Here is a tiny trained network, its code and every weight. The questions are about switching its units off for an input and a target symbol, where a switched-off unit gives its printed mean instead of its output.

import numpy as np


def w(rows, s, z=0):
    codes = np.array(rows[::2]) - 128.0
    scale = np.full(codes.shape[1], s)
    scale[-1] = z or s
    return codes * scale


def norm(h):
    return h / np.sqrt((h * h).mean(-1, keepdims=True) + 1e-5)


def f(y):
    return y / 2 * (1 + np.tanh(0.7978845608 * (y + 0.044715 * y**3)))


def softmax(a):
    e = np.exp(a - a.max(-1, keepdims=True))
    return e / e.sum(-1, keepdims=True)


def log_softmax(a):
    a = a - a.max(-1, keepdims=True)
    return a - np.log(np.exp(a).sum(-1, keepdims=True))


def net(x, mask):
    ids = ['ΓΦΨαδεζθξπτ'.index(c) for c in x.split()]
    T = len(ids)
    res = E[ids] + P[:T]
    q, k, v = (norm(res) @ M[0].T for M in (Q, K, V))
    z = softmax(np.where(np.tri(T) > 0, q @ k.T / 2**0.5, -1e9)) @ v
    res = res + np.where(mask[0], z, O[0][:, -1]) @ O[0][:, :-1]
    y = f(norm(res) @ A[0][:, :-1].T + A[0][:, -1])
    res = res + np.where(mask[1:13], y, B[0][:, -1]) @ B[0][:, :-1]
    return log_softmax(norm(res)[-1] @ U[:, :-1].T + U[:, -1])


Q, K, V, O, A, B = {}, {}, {}, {}, {}, {}
E = w([
[187,158,80,102],'Γ',
[229,220,56,102],'Φ',
[124,188,52,39],'Ψ',
[183,74,110,158],'α',
[176,106,32,145],'δ',
[143,78,147,152],'ε',
[174,81,4,203],'ζ',
[150,94,55,181],'θ',
[126,135,127,144],'ξ',
[196,26,94,110],'π',
[116,80,125,174],'τ',
],0.015)
P = w([
[120,129,139,103],'0',
[184,164,103,74],'1',
[153,63,82,155],'2',
[46,101,89,62],'3',
[181,161,112,77],'4',
[204,81,62,116],'5',
[28,154,81,91],'6',
[183,163,113,79],'7',
[187,122,90,153],'8',
[3,130,113,73],'9',
],0.011)
Q[0] = w([
[208,156,24,28],'h0',
[3,70,121,11],'h0',
],0.0068)
K[0] = w([
[166,147,25,140],'h0',
[62,39,123,2],'h0',
],0.0086)
V[0] = w([
[56,164,92,131],'h0',
[148,97,2,38],'h0',
],0.0059)
O[0] = w([
[94,92,11,99,121],'h0',
[71,171,182,116,254],'h0',
],0.011,0.009)
A[0] = w([
[117,241,132,95,250],'n0',
[190,146,118,155,202],'n1',
[151,78,93,71,201],'n2',
[141,120,168,95,203],'n3',
[199,148,60,146,97],'n4',
[184,151,50,176,102],'n5',
[113,50,127,253,120],'n6',
[85,180,71,144,226],'n7',
[173,95,133,71,113],'n8',
[108,61,45,163,124],'n9',
[122,130,36,83,77],'n10',
[74,190,80,150,24],'n11',
],0.011,0.0013)
B[0] = w([
[190,25,113,143,254],'n0',
[110,144,106,132,181],'n1',
[104,115,96,121,166],'n2',
[57,211,68,160,127],'n3',
[155,102,80,130,235],'n4',
[87,145,174,171,244],'n5',
[190,64,38,128,182],'n6',
[3,162,223,53,249],'n7',
[54,234,157,160,135],'n8',
[165,244,231,53,223],'n9',
[115,57,126,199,250],'n10',
[14,64,134,66,213],'n11',
],0.0057,0.0066)
U = w([
[187,20,6,118,188],'Γ',
[202,116,77,125,255],'Φ',
[171,183,122,159,209],'Ψ',
[97,186,52,191,51],'α',
[121,143,157,75,111],'δ',
[144,168,227,126,74],'ε',
[201,77,220,44,56],'ζ',
[171,101,225,171,70],'θ',
[111,220,91,68,6],'ξ',
[138,153,107,105,126],'π',
[97,33,171,125,162],'τ',
],0.014,0.0044)

Each question gives the input, a string of symbols that net reads in full, and the target symbol t.
The units are the heads (2 rows each of Q, K, V and O) and the neurons (one row each of A and B). Each row of codes is followed by its name. A weight is (code - 128) times the scale printed after its matrix; where a second scale follows, it is the last column's (O, A, B and U).
mask holds one flag per unit, heads first, then neurons. A switched-off unit (its flag False) gives its mean, the last column of its rows in O or B, instead of its output. The means were averaged over made-up inputs and are rounded, as every weight is.
A unit's drop is (log p(t) with every unit on - log p(t) with that unit switched off) / (log p(t) with every unit on - log p(t) with every unit switched off).
The circuit of an input: a set's keep is (log p(t) with only the set's units on - log p(t) with every unit switched off) / (log p(t) with every unit on - log p(t) with every unit switched off). Starting from the 12 units with the biggest drops (on a tie, the unit counted first), units are removed one at a time, each time the one whose removal leaves the highest keep (on an exact tie, the one counted first), for as long as the keep stays at least 0.8.
circuit, biggest first: the units of the circuit, biggest drop first
unit that matters most: the unit with the biggest drop
top k neurons: the k neurons with the biggest drops, biggest first
drop of u: that unit's drop, to one decimal
input Γ δ θ π τ, target θ: unit that matters most	n7
input δ α δ δ ζ ξ, target Γ: top 3 neurons	n7, n9, n0
input Γ ξ Φ δ θ δ θ τ Ψ, target Γ: top 4 neurons	n0, n9, n5, n10
input δ δ Γ, target Γ: top 2 neurons	n9, n0
input δ ε δ ξ π, target ξ: circuit, biggest first	n8, n3, n0
input δ Ψ π ξ τ δ θ ξ, target ζ: circuit, biggest first	n0, n10
input δ ζ δ, target Φ: top 4 neurons	n6, n9, n11, n4
input α ζ Φ θ δ θ, target Φ: circuit, biggest first	n9, n6, n11
input δ δ δ θ δ Ψ, target Γ: top 4 neurons	n9, n0, n10, n5
input ζ δ α δ π, target ξ: top 2 neurons	n8, n0
input ξ θ δ δ ξ Γ δ ζ, target α: top 4 neurons	n5, n0, n4, n9
input δ Ψ δ θ δ δ ζ π δ, target α: top 3 neurons	n5, n0, n4
input π ε Γ δ δ ξ δ π α, target Γ: top 3 neurons	n6, n9, n7
input Γ δ δ, target Φ: top 3 neurons	n6, n9, n4
input Γ ε θ θ δ θ Ψ δ, target Γ: unit that matters most	n0
input δ π Φ τ ζ, target α: top 3 neurons	n5, n0, n4
input π θ τ, target Γ: drop of n6	1.3
input ζ δ Φ ξ π ε, target Γ: drop of n7	0.7
input Ψ δ Φ, target Γ: drop of n5	-0.1
input ζ δ ξ, target Γ: unit that matters most	n6
